Below are the code and all the weights of a small trained network. Each question names an input and a class and asks about switching units off, where a switched-off unit gives its printed mean instead of its output.

import numpy as np


def w(rows, s, z=0):
    codes = np.array(rows[::2]) - 128.0
    scale = np.full(codes.shape[1], s)
    scale[-1] = z or s
    return codes * scale


def f(y):
    return y / 2 * (1 + np.tanh(0.7978845608 * (y + 0.044715 * y**3)))


def log_softmax(a):
    a = a - a.max(-1, keepdims=True)
    return a - np.log(np.exp(a).sum(-1, keepdims=True))


def net(x, mask):
    res = np.array(x, float).reshape(1, 3) / 4 @ E
    y = f(res @ A[0][:, :-1].T + A[0][:, -1])
    res = res + np.where(mask, y, B[0][:, -1]) @ B[0][:, :-1]
    return log_softmax(res[-1] @ U[:, :-1].T + U[:, -1])


A, B = {}, {}
E = w([
[254,91,222],'x0',
[173,165,120],'x1',
[134,126,115],'x2',
],0.008)
A[0] = w([
[105,248,98,95],'n1',
[103,247,107,62],'n2',
[47,179,103,138],'n3',
[86,136,161,254],'n4',
[139,187,121,182],'n5',
[172,109,225,123],'n6',
[55,85,100,64],'n7',
[150,166,92,229],'n8',
[66,83,138,57],'n9',
[88,125,118,39],'n10',
],0.011,0.0041)
B[0] = w([
[213,50,229,192],'n1',
[217,29,132,174],'n2',
[129,139,253,249],'n3',
[116,185,137,204],'n4',
[136,169,146,160],'n5',
[66,80,127,254],'n6',
[172,15,159,185],'n7',
[148,195,137,188],'n8',
[220,101,80,141],'n9',
[154,53,108,131],'n10',
],0.0066,0.0052)
U = w([
[165,112,117,224],'0',
[221,11,156,3],'1',
[95,171,115,217],'2',
[67,201,9,72],'3',
],0.012,0.0056)

Each question gives the input, the list of numbers given to net, and the class t.
The units are the neurons (one row each of A and B). Each row of codes is followed by its name. A weight is (code - 128) times the scale printed after its matrix; where a second scale follows, it is the last column's (A, B and U).
mask holds one flag per neuron, in row order. A switched-off neuron (its flag False) gives its mean, the last column of its row in B, instead of its output. The means were averaged over made-up inputs and are rounded, as every weight is.
A unit's drop is (log p(t) with every unit on - log p(t) with that unit switched off) / (log p(t) with every unit on - log p(t) with every unit switched off).
The circuit of an input: a set's keep is (log p(t) with only the set's units on - log p(t) with every unit switched off) / (log p(t) with every unit on - log p(t) with every unit switched off). Starting from all 10 units, units are removed one at a time, each time the one whose removal leaves the highest keep (on an exact tie, the one counted first), for as long as the keep stays at least 0.8.
units of the circuit, in order: the units of the circuit, biggest drop first
top k neurons: the k neurons with the biggest drops, biggest first
drop when u is switched off: that unit's drop, to one decimal
input [6,7,8], class 2: top 2 neurons -> n1, n2
input [4,3,8], class 2: units of the circuit, in order -> n1, n2, n7
input [6,-7,8], class 2: units of the circuit, in order -> n7, n1, n2
input [-7,2,2], class 1: units of the circuit, in order -> n1, n2
input [3,2,-1], class 3: top 2 neurons -> n1, n3
input [-4,1,-4], class 1: top neuron -> n1
input [-5,-2,-2], class 1: units of the circuit, in order -> n7, n1, n2
input [6,4,-7], class 2: top 3 neurons -> n1, n2, n7
input [0,1,-2], class 3: drop when n7 is switched off -> 0.2
input [-1,3,1], class 3: drop when n7 is switched off -> 0.3
input [-5,3,-5], class 1: drop when n2 is switched off -> 0.3
